Below is a small trained network, with its code and all its weights. Each question gives an input and a target symbol and asks what happens when units are switched off, that is, made to give their printed mean instead of their output.

import numpy as np


def w(rows, s, z=0):
    codes = np.array(rows[::2]) - 128.0
    scale = np.full(codes.shape[1], s)
    scale[-1] = z or s
    return codes * scale


def f(y):
    return np.maximum(y, 0)


def softmax(a):
    e = np.exp(a - a.max(-1, keepdims=True))
    return e / e.sum(-1, keepdims=True)


def log_softmax(a):
    a = a - a.max(-1, keepdims=True)
    return a - np.log(np.exp(a).sum(-1, keepdims=True))


def net(x, mask):
    ids = ['Φγεησψω'.index(c) for c in x.split()]
    T = len(ids)
    res = E[ids] + P[:T]
    u = 0
    for l in range(3):
        r = res
        for j in range(2):
            rows = slice(3 * j, 3 * j + 3)
            q, k, v = (r @ M[l][rows].T for M in (Q, K, V))
            z = softmax(np.where(np.tri(T) > 0, q @ k.T / 3**0.5, -1e9)) @ v
            o = O[l][rows]
            res = res + np.where(mask[u + j], z, o[:, -1]) @ o[:, :-1]
        u += 2
        y = f(res @ A[l][:, :-1].T + A[l][:, -1])
        res = res + np.where(mask[u : u + 4], y, B[l][:, -1]) @ B[l][:, :-1]
        u += 4
    return log_softmax(res[-1] @ U[:, :-1].T + U[:, -1])


Q, K, V, O, A, B = {}, {}, {}, {}, {}, {}
E = w([
[106,142,159,56,119,130,108,128,38,174],'Φ',
[105,104,166,145,95,103,128,101,175,211],'γ',
[101,96,135,86,206,21,168,127,120,67],'ε',
[81,142,77,96,74,93,154,132,123,132],'η',
[154,91,100,78,121,186,120,42,112,121],'σ',
[84,116,145,81,103,172,6,139,100,147],'ψ',
[98,201,123,189,177,142,204,49,93,97],'ω',
],0.018)
P = w([
[164,111,175,185,85,90,63,102,100,101],'0',
[197,131,106,124,154,73,131,135,190,205],'1',
[164,129,102,128,126,67,133,109,138,175],'2',
[148,128,99,131,119,64,130,113,128,182],'3',
[79,135,183,164,45,73,132,112,121,93],'4',
[94,136,154,119,84,83,156,106,152,107],'5',
[86,128,159,122,82,89,149,106,164,111],'6',
[134,102,59,69,187,107,147,110,180,198],'7',
[90,118,135,119,117,101,137,104,175,139],'8',
[89,122,127,89,135,115,129,99,140,116],'9',
[8,104,196,134,73,138,135,90,121,54],'10',
[76,124,147,95,133,126,133,103,131,112],'11',
[75,111,161,93,147,134,123,99,138,117],'12',
[90,102,86,47,204,168,134,99,139,169],'13',
],0.012)
Q[0] = w([
[85,161,99,199,160,150,122,112,68,166],'0.h1',
[193,143,119,189,124,168,117,223,141,88],'0.h1',
[68,68,149,78,153,65,154,104,90,75],'0.h1',
[140,63,126,59,71,122,162,141,126,91],'0.h2',
[121,215,83,94,92,91,150,173,125,76],'0.h2',
[254,131,190,145,88,93,173,60,171,155],'0.h2',
],0.0081)
K[0] = w([
[150,145,141,201,161,78,106,110,70,119],'0.h1',
[215,218,94,160,3,210,144,188,128,158],'0.h1',
[24,49,34,85,166,133,183,240,99,118],'0.h1',
[107,3,22,41,79,122,124,43,147,155],'0.h2',
[186,204,115,176,138,87,169,101,126,119],'0.h2',
[237,71,154,106,155,43,152,176,83,110],'0.h2',
],0.0061)
V[0] = w([
[181,39,158,121,155,94,203,171,89,79],'0.h1',
[158,48,148,121,112,50,130,192,121,61],'0.h1',
[108,125,93,110,51,86,110,207,104,115],'0.h1',
[65,156,60,141,133,179,119,90,174,112],'0.h2',
[80,171,201,55,191,142,32,163,139,97],'0.h2',
[159,167,162,189,189,254,118,71,97,184],'0.h2',
],0.0064)
O[0] = w([
[84,122,126,175,217,110,103,129,78,95,254],'0.h1',
[69,164,125,241,117,181,41,155,182,210,254],'0.h1',
[137,122,115,118,168,153,105,80,99,49,99],'0.h1',
[123,96,138,118,115,137,159,111,255,81,146],'0.h2',
[111,189,55,100,38,100,150,193,141,124,104],'0.h2',
[199,92,179,187,161,183,188,181,162,156,125],'0.h2',
],0.0078,0.006)
A[0] = w([
[191,155,191,146,1,147,183,153,112,71,200],'0.n1',
[136,167,108,164,150,102,187,119,132,108,241],'0.n2',
[106,101,95,29,78,153,119,231,79,159,26],'0.n3',
[118,66,182,109,183,72,160,199,151,139,254],'0.n4',
],0.0066,0.0014)
B[0] = w([
[174,207,164,109,118,136,134,232,160,14,176],'0.n1',
[183,135,1,27,65,76,217,209,164,107,254],'0.n2',
[50,105,111,21,218,117,236,73,165,170,191],'0.n3',
[42,237,51,109,90,106,67,127,192,92,228],'0.n4',
],0.0062,0.0033)
Q[1] = w([
[88,177,44,101,95,65,72,166,80,113],'1.h1',
[143,144,122,169,140,46,161,159,125,82],'1.h1',
[34,159,79,106,114,41,50,175,169,124],'1.h1',
[133,138,234,127,143,180,227,196,149,95],'1.h2',
[2,228,73,91,168,10,92,115,126,145],'1.h2',
[172,79,104,91,196,170,136,127,208,99],'1.h2',
],0.0073)
K[1] = w([
[140,145,53,68,143,64,69,175,107,78],'1.h1',
[129,179,89,180,160,67,199,144,174,124],'1.h1',
[102,64,133,151,140,36,106,242,124,174],'1.h1',
[133,152,96,81,89,148,183,134,171,176],'1.h2',
[1,77,133,152,194,40,119,163,146,70],'1.h2',
[83,77,120,105,33,151,173,124,216,116],'1.h2',
],0.0077)
V[1] = w([
[91,78,99,169,89,135,160,89,138,79],'1.h1',
[55,45,148,120,112,127,45,196,129,87],'1.h1',
[38,63,171,183,194,79,181,169,103,53],'1.h1',
[104,158,195,235,183,3,77,178,153,156],'1.h2',
[160,159,171,99,192,111,113,94,227,161],'1.h2',
[129,220,51,144,226,173,137,141,179,201],'1.h2',
],0.005)
O[1] = w([
[69,189,149,122,146,112,143,79,126,143,132],'1.h1',
[254,158,121,202,86,135,161,132,110,110,144],'1.h1',
[157,167,132,148,127,166,50,143,108,162,169],'1.h1',
[135,78,119,160,123,164,209,175,120,139,252],'1.h2',
[113,153,125,149,136,96,151,144,110,151,141],'1.h2',
[208,93,109,154,67,157,131,102,86,97,158],'1.h2',
],0.0095,0.011)
A[1] = w([
[59,98,131,92,133,253,108,151,173,166,87],'1.n1',
[101,116,81,59,107,6,156,79,182,86,98],'1.n2',
[74,106,203,77,143,146,105,137,159,62,126],'1.n3',
[121,183,75,94,183,116,87,236,170,111,2],'1.n4',
],0.0057,0.0041)
B[1] = w([
[167,115,124,237,115,67,14,27,121,124,236],'1.n1',
[180,180,152,147,192,212,31,185,134,138,254],'1.n2',
[195,228,185,199,39,136,255,54,87,204,189],'1.n3',
[87,27,112,111,72,104,122,124,162,87,154],'1.n4',
],0.0069,0.0047)
Q[2] = w([
[120,124,92,180,194,154,143,125,105,169],'2.h1',
[56,59,80,254,141,152,120,96,70,140],'2.h1',
[172,78,97,51,230,128,22,145,172,171],'2.h1',
[202,136,96,106,207,136,113,148,191,195],'2.h2',
[164,119,171,126,103,75,146,151,114,92],'2.h2',
[121,156,200,143,76,138,154,111,154,80],'2.h2',
],0.0098)
K[2] = w([
[99,147,105,170,80,27,104,170,151,62],'2.h1',
[133,66,90,155,151,7,158,196,162,90],'2.h1',
[105,167,150,148,52,120,150,128,115,122],'2.h1',
[73,147,194,117,90,123,134,113,98,93],'2.h2',
[185,129,148,84,130,115,134,159,137,172],'2.h2',
[127,140,97,99,184,133,121,115,144,182],'2.h2',
],0.012)
V[2] = w([
[158,113,161,137,143,99,129,37,174,138],'2.h1',
[189,53,161,111,142,86,223,70,127,222],'2.h1',
[49,134,116,205,167,166,86,79,21,152],'2.h1',
[54,180,211,69,127,26,199,218,110,241],'2.h2',
[99,158,142,71,211,195,199,78,25,94],'2.h2',
[205,21,213,49,2,64,48,42,159,240],'2.h2',
],0.0057)
O[2] = w([
[147,45,165,161,199,110,139,119,150,247,63],'2.h1',
[106,129,219,158,154,123,148,141,79,101,45],'2.h1',
[130,95,77,162,87,88,166,45,81,129,218],'2.h1',
[141,140,95,102,39,115,177,149,107,184,57],'2.h2',
[215,71,143,170,124,72,83,161,106,152,126],'2.h2',
[121,156,76,176,161,190,121,87,70,174,2],'2.h2',
],0.011,0.0077)
A[2] = w([
[49,57,76,138,93,92,159,92,172,64,4],'2.n1',
[104,155,109,120,101,135,164,82,236,70,160],'2.n2',
[233,76,147,160,80,90,2,143,133,98,147],'2.n3',
[178,159,67,238,131,177,74,142,163,76,100],'2.n4',
],0.0057,0.0041)
B[2] = w([
[114,148,120,141,153,157,120,207,170,249,247],'2.n1',
[109,97,175,96,111,140,37,123,59,68,245],'2.n2',
[156,119,138,93,89,145,157,128,96,175,201],'2.n3',
[151,159,162,123,171,79,216,149,133,126,243],'2.n4',
],0.011)
U = w([
[225,135,58,141,36,112,138,180,86,170,169],'Φ',
[40,42,122,46,48,210,247,125,181,197,162],'γ',
[68,45,133,90,81,124,99,172,152,146,178],'ε',
[57,119,136,42,70,2,100,18,195,115,223],'η',
[220,143,185,168,184,132,36,224,96,198,77],'σ',
[171,206,129,84,80,191,100,170,189,165,3],'ψ',
[160,82,205,32,84,53,159,169,181,159,91],'ω',
],0.0042,0.0033)

Each question gives the input, a string of symbols that net reads in full, and the target symbol t.
The units are the heads (3 rows each of Q, K, V and O) and the neurons (one row each of A and B). Each row of codes is followed by its name. A weight is (code - 128) times the scale printed after its matrix; where a second scale follows, it is the last column's (O, A, B and U).
mask holds one flag per unit, layer by layer, with each layer's heads first. A switched-off unit (its flag False) gives its mean, the last column of its rows in O or B, instead of its output. The means were averaged over made-up inputs and are rounded, as every weight is.
A unit's drop is (log p(t) with every unit on - log p(t) with that unit switched off) / (log p(t) with every unit on - log p(t) with every unit switched off).
The circuit of an input: a set's keep is (log p(t) with only the set's units on - log p(t) with every unit switched off) / (log p(t) with every unit on - log p(t) with every unit switched off). Starting from the 12 units with the biggest drops (on a tie, the unit counted first), units are removed one at a time, each time the one whose removal leaves the highest keep (on an exact tie, the one counted first), for as long as the keep stays at least 0.8.
circuit, biggest first: the units of the circuit, biggest drop first
unit that matters most: the unit with the biggest drop
top k neurons: the k neurons with the biggest drops, biggest first
heads that matter: for each layer, one digit per head in row order, 1 if its drop is at least 0.15 and else 0, layers parted by /
input ω Φ ω ψ ω ε ω ω σ Φ η, target Φ: circuit, biggest first : [1.h1; 0.h1; 2.h2; 1.n2]
input ψ η γ, target ψ: heads that matter : 11 / 01 / 11
input Φ γ σ ω Φ, target γ: circuit, biggest first : [2.h2; 0.h1]
input ψ γ ω ω ψ ε ε σ ω σ γ, target σ: heads that matter : 10 / 00 / 01
input σ σ ψ σ ω σ Φ, target σ: circuit, biggest first : [2.h1; 2.h2]
input ψ γ Φ γ σ ω Φ σ ω, target ω: unit that matters most : 1.h1
input σ γ ψ σ ψ, target γ: heads that matter : 00 / 00 / 11
input γ η γ ψ ω ε η σ ψ ψ ω ω η ψ, target ω: heads that matter : 00 / 00 / 01
input ω ω σ ψ η σ γ γ σ ε σ σ σ ω, target η: top 2 neurons : [2.n1; 2.n3]
input ε ψ σ σ σ ψ σ ω, target Φ: circuit, biggest first : [1.h1; 2.h1; 0.h2]
input Φ γ ω ψ, target Φ: circuit, biggest first : [2.h2; 0.h1; 0.h2]
input ψ σ σ ω, target ψ: top 4 neurons : [1.n2; 0.n2; 0.n1; 0.n3]
input σ η σ σ σ σ Φ ε γ, target Φ: circuit, biggest first : [0.h1; 1.h2; 2.h2]
input σ ω σ σ γ ω σ, target σ: unit that matters most : 1.h2
input Φ ε σ ε σ σ σ η, target σ: circuit, biggest first : [2.h2; 1.h1]
input σ ω ω, target σ: heads that matter : 10 / 10 / 11
input σ σ η Φ ε ψ, target Φ: heads that matter : 10 / 10 / 10
input σ ψ σ ψ ψ, target ψ: heads that matter : 11 / 01 / 01
input ω σ ε ω, target γ: circuit, biggest first : [0.h1; 0.h2; 1.h1; 1.h2]
input ω ω η, target ω: heads that matter : 10 / 00 / 11
input Φ γ σ σ σ, target γ: circuit, biggest first : [2.h2; 1.h1]
input ω γ ε σ Φ, target Φ: heads that matter : 11 / 11 / 10
input σ σ σ σ ω ε ω σ ε η γ, target σ: circuit, biggest first : [2.h2]
input ω γ σ γ ψ, target γ: circuit, biggest first : [2.h2; 0.h1]
input ω σ σ, target ω: circuit, biggest first : [0.h1; 2.h2; 2.h1; 0.n1]
input σ ψ η, target σ: heads that matter : 10 / 00 / 11
input ω σ σ σ ε γ, target Φ: circuit, biggest first : [0.h1; 1.h1; 2.h1; 2.h2]
input ψ σ ω ω ω σ ψ, target ω: circuit, biggest first : [1.h1; 0.h1; 2.h1]
input σ ψ ε, target Φ: top neuron : [0.n1]
input σ ε σ ψ η σ σ σ σ ω σ Φ σ, target η: circuit, biggest first : [1.h2; 2.n1]
